Below is a small trained network, with its code and all its weights. Each question gives an input and a class and asks what happens when units are switched off, that is, made to give their printed mean instead of their output.

import numpy as np


def w(rows, s, z=0):
    codes = np.array(rows[::2]) - 128.0
    scale = np.full(codes.shape[1], s)
    scale[-1] = z or s
    return codes * scale


def f(y):
    return y / 2 * (1 + np.tanh(0.7978845608 * (y + 0.044715 * y**3)))


def log_softmax(a):
    a = a - a.max(-1, keepdims=True)
    return a - np.log(np.exp(a).sum(-1, keepdims=True))


def net(x, mask):
    res = np.array(x, float).reshape(1, 8) / 4 @ E
    y = f(res @ A[0][:, :-1].T + A[0][:, -1])
    res = res + np.where(mask, y, B[0][:, -1]) @ B[0][:, :-1]
    return log_softmax(res[-1] @ U[:, :-1].T + U[:, -1])


A, B = {}, {}
E = w([
[109,185,213,141,115,49,137,126],'x0',
[148,113,95,1,136,119,145,99],'x1',
[79,136,117,164,200,73,160,198],'x2',
[26,62,164,127,130,155,127,55],'x3',
[98,151,152,122,183,101,112,51],'x4',
[73,63,122,203,122,202,38,207],'x5',
[246,144,163,87,102,51,37,150],'x6',
[179,78,65,202,175,119,111,188],'x7',
],0.0085)
A[0] = w([
[54,175,69,132,146,132,219,188,153],'neuron 0',
[2,57,74,146,59,234,94,78,253],'neuron 1',
[53,107,105,196,170,124,251,122,117],'neuron 2',
[148,201,174,10,28,103,140,90,169],'neuron 3',
[112,90,163,27,173,137,50,51,134],'neuron 4',
[62,193,215,192,50,30,84,140,189],'neuron 5',
],0.0084,0.0039)
B[0] = w([
[102,92,141,165,183,79,136,140,176],'neuron 0',
[189,122,112,103,102,254,116,140,253],'neuron 1',
[143,143,183,99,133,115,166,107,191],'neuron 2',
[156,216,160,67,114,168,156,50,240],'neuron 3',
[67,104,161,96,202,98,203,133,192],'neuron 4',
[138,80,166,192,101,106,152,177,219],'neuron 5',
],0.014,0.013)
U = w([
[119,162,18,125,167,93,128,155,34],'0',
[133,97,94,177,86,135,95,250,252],'1',
[137,170,129,80,107,173,163,59,141],'2',
[68,127,195,141,173,86,204,140,162],'3',
],0.012,0.0035)

Each question gives the input, the list of numbers given to net, and the class t.
The units are the neurons (one row each of A and B). Each row of codes is followed by its name. A weight is (code - 128) times the scale printed after its matrix; where a second scale follows, it is the last column's (A, B and U).
mask holds one flag per neuron, in row order. A switched-off neuron (its flag False) gives its mean, the last column of its row in B, instead of its output. The means were averaged over made-up inputs and are rounded, as every weight is.
A unit's drop is (log p(t) with every unit on - log p(t) with that unit switched off) / (log p(t) with every unit on - log p(t) with every unit switched off).
The circuit of an input: a set's keep is (log p(t) with only the set's units on - log p(t) with every unit switched off) / (log p(t) with every unit on - log p(t) with every unit switched off). Starting from all 6 units, units are removed one at a time, each time the one whose removal leaves the highest keep (on an exact tie, the one counted first), for as long as the keep stays at least 0.8.
circuit, biggest first: the units of the circuit, biggest drop first
unit that matters most: the unit with the biggest drop
k most important neurons: the k neurons with the biggest drops, biggest first
drop of u: that unit's drop, to one decimal
input [4,8,7,-5,0,1,-5,-7], class 3: unit that matters most -> neuron 0
input [-3,0,2,1,8,7,7,-3], class 3: 2 most important neurons -> neuron 4; neuron 1
input [-6,1,7,8,7,1,-7,0], class 2: 2 most important neurons -> neuron 1; neuron 5
input [-1,-5,0,-3,8,-1,-1,2], class 3: 2 most important neurons -> neuron 1; neuron 3
input [0,-2,-6,3,5,-1,6,5], class 3: 2 most important neurons -> neuron 1; neuron 4
input [-8,-1,8,1,-7,-5,-6,-8], class 3: 3 most important neurons -> neuron 0; neuron 3; neuron 2
input [-1,7,0,4,0,5,6,5], class 1: 3 most important neurons -> neuron 3; neuron 2; neuron 0
input [-7,-2,7,8,-1,2,-6,0], class 2: 2 most important neurons -> neuron 1; neuron 2
input [-6,-7,8,-3,-5,-6,4,-6], class 1: 3 most important neurons -> neuron 4; neuron 2; neuron 3
input [-5,-3,-8,4,3,6,2,6], class 1: 2 most important neurons -> neuron 3; neuron 2
input [2,4,0,2,5,-6,1,8], class 3: 3 most important neurons -> neuron 1; neuron 3; neuron 4
input [2,-3,-3,-4,-3,-7,-6,1], class 3: 2 most important neurons -> neuron 1; neuron 0
input [4,7,2,5,0,2,2,0], class 3: 2 most important neurons -> neuron 4; neuron 1
input [4,2,-2,-7,2,8,-8,-3], class 1: circuit, biggest first -> neuron 3
input [4,7,5,1,2,6,0,7], class 1: 2 most important neurons -> neuron 3; neuron 4
input [-1,7,7,3,5,7,4,-7], class 3: 2 most important neurons -> neuron 4; neuron 3
input [8,7,-1,-6,-3,2,-5,6], class 1: drop of neuron 3 -> 1.5
input [-7,8,-2,-4,-8,-1,-5,3], class 1: drop of neuron 3 -> 0.9
input [-5,-8,-2,5,5,1,8,3], class 1: drop of neuron 3 -> 0.6
input [-7,7,0,2,6,1,4,7], class 3: circuit, biggest first -> neuron 4
input [-1,-8,-6,6,-6,0,0,0], class 1: drop of neuron 3 -> 1.0
